Here is a tiny trained network, its code and every weight. The questions are about switching its units off for an input and a target symbol, where a switched-off unit gives its printed mean instead of its output.

import numpy as np


def w(rows, s, z=0):
    codes = np.array(rows[::2]) - 128.0
    scale = np.full(codes.shape[1], s)
    scale[-1] = z or s
    return codes * scale


def norm(h):
    return h / np.sqrt((h * h).mean(-1, keepdims=True) + 1e-5)


def f(y):
    return y / 2 * (1 + np.tanh(0.7978845608 * (y + 0.044715 * y**3)))


def softmax(a):
    e = np.exp(a - a.max(-1, keepdims=True))
    return e / e.sum(-1, keepdims=True)


def log_softmax(a):
    a = a - a.max(-1, keepdims=True)
    return a - np.log(np.exp(a).sum(-1, keepdims=True))


def net(x, mask):
    ids = ['αβγδεζηθλμξπστ'.index(c) for c in x.split()]
    T = len(ids)
    res = E[ids] + P[:T]
    u = 0
    for l in range(2):
        q, k, v = (norm(res) @ M[l].T for M in (Q, K, V))
        z = softmax(np.where(np.tri(T) > 0, q @ k.T / 3**0.5, -1e9)) @ v
        res = res + np.where(mask[u], z, O[l][:, -1]) @ O[l][:, :-1]
        u += 1
        y = f(norm(res) @ A[l][:, :-1].T + A[l][:, -1])
        res = res + np.where(mask[u : u + 4], y, B[l][:, -1]) @ B[l][:, :-1]
        u += 4
    return log_softmax(norm(res)[-1] @ U[:, :-1].T + U[:, -1])


Q, K, V, O, A, B = {}, {}, {}, {}, {}, {}
E = w([
[135,145,136,133,133,117,130],'α',
[129,150,131,138,128,111,129],'β',
[211,95,88,125,127,79,101],'γ',
[106,107,128,162,253,121,174],'δ',
[102,91,85,52,185,130,93],'ε',
[147,142,128,67,129,146,173],'ζ',
[127,49,121,170,108,118,112],'η',
[132,150,136,133,103,117,136],'θ',
[98,110,183,119,135,109,109],'λ',
[145,173,78,128,156,167,116],'μ',
[161,115,153,170,119,165,126],'ξ',
[51,120,84,140,88,101,184],'π',
[151,126,131,88,26,138,34],'σ',
[133,148,133,135,136,113,129],'τ',
],0.034)
P = w([
[90,81,127,68,176,135,125],'0',
[165,101,111,65,181,2,59],'1',
[121,114,126,116,149,33,144],'2',
[76,82,129,116,141,121,158],'3',
[61,107,134,107,151,169,44],'4',
[186,125,111,126,181,50,18],'5',
[197,138,113,156,131,21,147],'6',
[86,111,131,158,134,121,195],'7',
[31,147,146,152,116,206,55],'8',
[158,119,121,118,165,83,14],'9',
[171,135,107,166,163,55,115],'10',
[91,127,121,175,147,112,181],'11',
],0.0088)
Q[0] = w([
[248,132,114,234,115,143,76],'0.h0',
[219,180,70,78,107,150,8],'0.h0',
[83,32,122,111,100,201,24],'0.h0',
],0.012)
K[0] = w([
[191,121,87,249,107,106,185],'0.h0',
[239,124,62,106,124,42,184],'0.h0',
[177,40,114,110,106,51,37],'0.h0',
],0.012)
V[0] = w([
[228,78,225,84,85,231,152],'0.h0',
[188,182,145,95,253,150,86],'0.h0',
[48,100,20,199,166,241,109],'0.h0',
],0.0045)
O[0] = w([
[253,130,187,98,194,194,179,151],'0.h0',
[178,52,104,234,137,119,126,176],'0.h0',
[174,39,144,28,88,154,109,4],'0.h0',
],0.0059,0.0035)
A[0] = w([
[211,21,94,136,71,137,96,11],'0.n0',
[191,147,3,155,119,184,130,66],'0.n1',
[161,127,117,101,64,167,99,3],'0.n2',
[163,91,115,183,146,205,124,55],'0.n3',
],0.011,0.0042)
B[0] = w([
[154,72,107,188,138,131,146,253],'0.n0',
[104,252,155,40,161,29,89,199],'0.n1',
[141,128,137,86,74,141,143,112],'0.n2',
[98,195,140,180,139,120,116,138],'0.n3',
],0.017,0.0013)
Q[1] = w([
[78,99,62,130,124,195,117],'1.h0',
[190,168,44,96,136,143,96],'1.h0',
[94,95,84,109,142,82,253],'1.h0',
],0.013)
K[1] = w([
[162,130,33,107,142,109,49],'1.h0',
[190,121,96,115,85,34,203],'1.h0',
[55,104,91,126,119,249,151],'1.h0',
],0.011)
V[1] = w([
[159,165,52,207,162,133,94],'1.h0',
[172,183,169,118,45,83,77],'1.h0',
[156,128,1,96,108,160,143],'1.h0',
],0.0066)
O[1] = w([
[176,153,46,104,107,169,193,18],'1.h0',
[79,96,139,133,135,144,213,4],'1.h0',
[105,192,41,217,137,255,138,25],'1.h0',
],0.0072,0.0026)
A[1] = w([
[219,112,216,190,124,171,88,233],'1.n0',
[193,216,161,28,160,155,153,211],'1.n1',
[118,161,101,69,125,79,42,231],'1.n2',
[97,255,163,90,86,104,140,9],'1.n3',
],0.0093,0.0015)
B[1] = w([
[62,165,148,159,97,201,106,174],'1.n0',
[150,81,170,132,80,147,254,254],'1.n1',
[106,99,137,102,97,203,154,207],'1.n2',
[124,104,101,134,201,156,99,178],'1.n3',
],0.013,0.0069)
U = w([
[139,145,115,130,125,141,109,115],'α',
[147,132,105,129,113,108,119,101],'β',
[221,159,102,121,120,78,92,214],'γ',
[119,109,132,159,253,120,152,21],'δ',
[121,92,85,61,165,196,85,115],'ε',
[176,128,146,101,114,164,198,209],'ζ',
[150,23,129,207,110,148,114,3],'η',
[136,149,117,124,133,135,113,105],'θ',
[98,102,210,99,122,80,96,113],'λ',
[137,240,112,63,136,120,115,187],'μ',
[131,204,181,188,116,178,109,136],'ξ',
[48,140,68,124,78,89,165,78],'π',
[176,138,111,90,30,159,69,174],'σ',
[131,150,127,136,127,123,123,99],'τ',
],0.011,0.0052)

Each question gives the input, a string of symbols that net reads in full, and the target symbol t.
The units are the heads (3 rows each of Q, K, V and O) and the neurons (one row each of A and B). Each row of codes is followed by its name. A weight is (code - 128) times the scale printed after its matrix; where a second scale follows, it is the last column's (O, A, B and U).
mask holds one flag per unit, layer by layer, with each layer's heads first. A switched-off unit (its flag False) gives its mean, the last column of its rows in O or B, instead of its output. The means were averaged over made-up inputs and are rounded, as every weight is.
A unit's drop is (log p(t) with every unit on - log p(t) with that unit switched off) / (log p(t) with every unit on - log p(t) with every unit switched off).
The circuit of an input: a set's keep is (log p(t) with only the set's units on - log p(t) with every unit switched off) / (log p(t) with every unit on - log p(t) with every unit switched off). Starting from all 10 units, units are removed one at a time, each time the one whose removal leaves the highest keep (on an exact tie, the one counted first), for as long as the keep stays at least 0.8.
circuit, biggest first: the units of the circuit, biggest drop first
k most important neurons: the k neurons with the biggest drops, biggest first
k most important neurons of layer l: the k neurons of layer l with the biggest drops, biggest first
input ζ ε ξ α ζ ζ γ σ β ζ ε α, target π: 3 most important neurons : [0.n1; 1.n1; 0.n0]
input π β β μ ε ζ θ, target η: most important neuron of layer 0 : [0.n0]
input θ ε β π α β λ π σ ε β, target ε: circuit, biggest first : [0.h0; 1.n3; 1.n2]
input λ δ δ θ ε β π λ β, target π: 2 most important neurons of layer 0 : [0.n1; 0.n3]
input λ π σ π ζ π ζ β, target ξ: 2 most important neurons : [0.n1; 1.n1]
input δ β ζ π ζ π θ, target ε: circuit, biggest first : [1.n3; 0.h0; 1.n1; 1.n2]
input ζ π ζ π θ γ β α, target δ: 2 most important neurons : [1.n3; 1.n1]
input δ λ λ σ σ ξ ζ π λ σ β, target ε: circuit, biggest first : [0.h0; 1.n2; 1.n3]
input δ λ π π ζ δ α, target ε: circuit, biggest first : [0.h0; 1.n2; 1.n3; 1.n1]
input ζ ζ ζ δ ζ π σ λ ζ ζ ζ θ, target ξ: 4 most important neurons : [1.n0; 0.n1; 1.n1; 1.n2]
input ζ ζ ζ ζ π σ ζ ξ β η π τ, target π: 2 most important neurons : [0.n1; 1.n1]
input α β ζ θ θ, target π: circuit, biggest first : [0.h0; 1.h0]
input θ λ ζ τ, target δ: circuit, biggest first : [0.h0; 1.n3]
input β σ ζ β, target π: circuit, biggest first : [0.h0]
input λ ζ ζ α ζ λ π π δ λ λ θ, target σ: circuit, biggest first : [0.h0; 1.h0; 0.n1; 1.n1]
input λ ζ τ δ β β γ θ μ λ ζ α, target η: 4 most important neurons : [0.n0; 0.n1; 1.n1; 1.n0]
input ζ λ δ α, target ξ: 2 most important neurons : [1.n0; 0.n1]
input α ξ ζ β σ ζ η θ π θ λ τ, target ε: circuit, biggest first : [0.h0; 1.n3; 1.n2]
input ζ τ ζ θ δ τ, target ξ: 2 most important neurons : [0.n1; 1.n1]
input λ λ λ α δ π δ β, target σ: 3 most important neurons : [0.n1; 1.n1; 1.n2]
input β θ τ, target π: circuit, biggest first : [0.h0]
input ζ λ λ θ β, target λ: 2 most important neurons : [1.n1; 0.n1]
input θ λ θ, target δ: circuit, biggest first : [1.n3; 0.h0]
input ζ σ θ π ζ π α, target ε: 2 most important neurons : [1.n3; 1.n2]
input ξ ξ π ζ σ τ, target ε: 2 most important neurons : [1.n2; 1.n1]
input ζ ζ β, target ξ: 2 most important neurons : [1.n0; 0.n1]
input ζ ξ α, target ξ: 2 most important neurons : [0.n1; 1.n0]
input δ μ λ β, target σ: 2 most important neurons of layer 1 : [1.n1; 1.n2]
